Below are the code and all the weights of a small trained network. Each question names an input and a target symbol and asks about switching units off, where a switched-off unit gives its printed mean instead of its output.

import numpy as np


def w(rows, s, z=0):
    codes = np.array(rows[::2]) - 128.0
    scale = np.full(codes.shape[1], s)
    scale[-1] = z or s
    return codes * scale


def f(y):
    return np.maximum(y, 0)


def softmax(a):
    e = np.exp(a - a.max(-1, keepdims=True))
    return e / e.sum(-1, keepdims=True)


def log_softmax(a):
    a = a - a.max(-1, keepdims=True)
    return a - np.log(np.exp(a).sum(-1, keepdims=True))


def net(x, mask):
    ids = ['ΘΞΣΩαεζλπ'.index(c) for c in x.split()]
    T = len(ids)
    res = E[ids] + P[:T]
    r = res
    for j in range(2):
        rows = slice(3 * j, 3 * j + 3)
        q, k, v = (r @ M[0][rows].T for M in (Q, K, V))
        z = softmax(np.where(np.tri(T) > 0, q @ k.T / 3**0.5, -1e9)) @ v
        o = O[0][rows]
        res = res + np.where(mask[j], z, o[:, -1]) @ o[:, :-1]
    y = f(res @ A[0][:, :-1].T + A[0][:, -1])
    res = res + np.where(mask[2:10], y, B[0][:, -1]) @ B[0][:, :-1]
    return log_softmax(res[-1] @ U[:, :-1].T + U[:, -1])


Q, K, V, O, A, B = {}, {}, {}, {}, {}, {}
E = w([
[109,160,177,105,119,155,172],'Θ',
[202,181,96,111,101,187,143],'Ξ',
[108,96,79,172,35,171,124],'Σ',
[89,81,3,61,141,172,143],'Ω',
[123,50,122,58,83,142,107],'α',
[236,164,99,114,169,87,137],'ε',
[140,38,111,167,99,103,100],'ζ',
[101,159,118,162,147,179,248],'λ',
[136,152,97,128,229,181,153],'π',
],0.019)
P = w([
[119,222,7,89,100,43,108],'0',
[118,139,122,143,143,136,181],'1',
[121,129,132,130,143,148,186],'2',
[134,119,118,151,147,147,179],'3',
[132,106,125,150,136,152,180],'4',
[147,105,117,161,136,152,176],'5',
[143,98,117,164,133,157,181],'6',
[146,98,133,151,148,172,190],'7',
],0.011)
Q[0] = w([
[173,53,76,106,134,203,193],'H1',
[115,140,57,108,110,184,180],'H1',
[58,139,187,199,153,141,97],'H1',
[170,75,133,149,112,201,223],'H2',
[150,100,100,190,115,201,254],'H2',
[146,32,71,95,138,196,142],'H2',
],0.0078)
K[0] = w([
[68,206,2,92,55,56,23],'H1',
[164,185,97,102,105,81,165],'H1',
[99,1,184,147,122,126,146],'H1',
[129,176,53,83,64,30,104],'H2',
[103,151,62,76,63,82,73],'H2',
[85,181,56,71,202,87,110],'H2',
],0.0066)
V[0] = w([
[119,84,90,235,38,112,79],'H1',
[220,137,120,79,41,75,112],'H1',
[162,150,235,205,90,234,240],'H1',
[32,163,130,31,49,88,155],'H2',
[20,181,167,159,53,184,125],'H2',
[128,2,183,116,80,50,196],'H2',
],0.006)
O[0] = w([
[229,107,142,178,156,2,82,130],'H1',
[186,102,74,76,66,180,34,197],'H1',
[84,94,186,110,27,146,148,2],'H1',
[125,183,215,82,153,197,62,202],'H2',
[131,173,211,202,95,144,89,89],'H2',
[182,194,162,10,120,92,161,29],'H2',
],0.0073,0.0079)
A[0] = w([
[104,80,103,140,166,115,201,175],'N1',
[31,131,207,153,148,196,97,217],'N2',
[177,118,81,167,69,153,78,68],'N3',
[139,145,60,113,61,127,56,143],'N4',
[186,253,122,158,151,84,183,248],'N5',
[85,9,185,69,179,64,28,242],'N6',
[190,89,68,160,126,63,111,120],'N7',
[159,211,138,121,120,156,178,254],'N8',
],0.0066,0.0037)
B[0] = w([
[77,92,142,213,84,126,144,245],'N1',
[77,51,127,172,109,142,12,235],'N2',
[204,109,193,90,175,144,123,232],'N3',
[120,19,210,101,181,255,134,236],'N4',
[76,36,15,200,17,63,97,248],'N5',
[133,189,76,173,31,104,24,208],'N6',
[141,89,128,63,126,64,151,254],'N7',
[130,194,77,147,22,158,69,242],'N8',
],0.0055,0.0057)
U = w([
[74,120,79,101,66,152,44,229],'Θ',
[168,63,175,150,145,214,140,172],'Ξ',
[155,89,181,198,129,90,46,2],'Σ',
[91,189,131,157,247,137,81,119],'Ω',
[186,219,116,61,86,217,142,101],'α',
[88,58,113,2,165,162,217,40],'ε',
[160,116,101,53,83,79,213,152],'ζ',
[40,159,166,97,29,131,133,204],'λ',
[58,121,100,169,85,128,181,57],'π',
],0.007,0.0052)

Each question gives the input, a string of symbols that net reads in full, and the target symbol t.
The units are the heads (3 rows each of Q, K, V and O) and the neurons (one row each of A and B). Each row of codes is followed by its name. A weight is (code - 128) times the scale printed after its matrix; where a second scale follows, it is the last column's (O, A, B and U).
mask holds one flag per unit, heads first, then neurons. A switched-off unit (its flag False) gives its mean, the last column of its rows in O or B, instead of its output. The means were averaged over made-up inputs and are rounded, as every weight is.
A unit's drop is (log p(t) with every unit on - log p(t) with that unit switched off) / (log p(t) with every unit on - log p(t) with every unit switched off).
The circuit of an input: a set's keep is (log p(t) with only the set's units on - log p(t) with every unit switched off) / (log p(t) with every unit on - log p(t) with every unit switched off). Starting from all 10 units, units are removed one at a time, each time the one whose removal leaves the highest keep (on an exact tie, the one counted first), for as long as the keep stays at least 0.8.
units of the circuit, in order: the units of the circuit, biggest drop first
unit that matters most: the unit with the biggest drop
k most important neurons: the k neurons with the biggest drops, biggest first
heads that matter: for each layer, one digit per head in row order, 1 if its drop is at least 0.15 and else 0, layers parted by /
drop when u is switched off: that unit's drop, to one decimal
input λ ε ε ε, target ζ: heads that matter : 01
input λ ε λ, target λ: unit that matters most : H1
input λ π ζ π Ω Θ, target λ: units of the circuit, in order : H1, H2
input Σ α λ Ω π Ξ ε ε, target ζ: heads that matter : 10
input π π λ π ε, target π: heads that matter : 11
input ε ε Σ, target ε: heads that matter : 01
input ζ λ Ξ λ π Σ α Ξ, target ζ: heads that matter : 11
input π Ξ Ω, target π: units of the circuit, in order : H1, H2, N1
input π π λ, target π: units of the circuit, in order : H2, H1, N1
input Θ π π Ω Σ λ, target Θ: units of the circuit, in order : N2, H2, N8, N5
input Σ Ξ Ω Ξ Ξ Ω α, target Σ: heads that matter : 10
input Ξ Σ ε ζ Ω Ω, target Ξ: heads that matter : 11
input α ζ Σ, target α: heads that matter : 01
input ε λ ζ ε α π, target ε: unit that matters most : H2
input ε ε ζ Ω Σ Ξ π, target ε: heads that matter : 01
input ζ λ π Σ Θ π α Ξ, target ζ: 3 most important neurons : N5, N7, N2
input π Ω Θ Ω, target π: drop when H1 is switched off : 0.7
input π ε Σ λ Σ, target Ξ: drop when H2 is switched off : 0.1
input Σ π Σ Ξ α, target Σ: drop when N3 is switched off : 0.0
input π Ξ Ξ λ α α Θ, target λ: units of the circuit, in order : H1
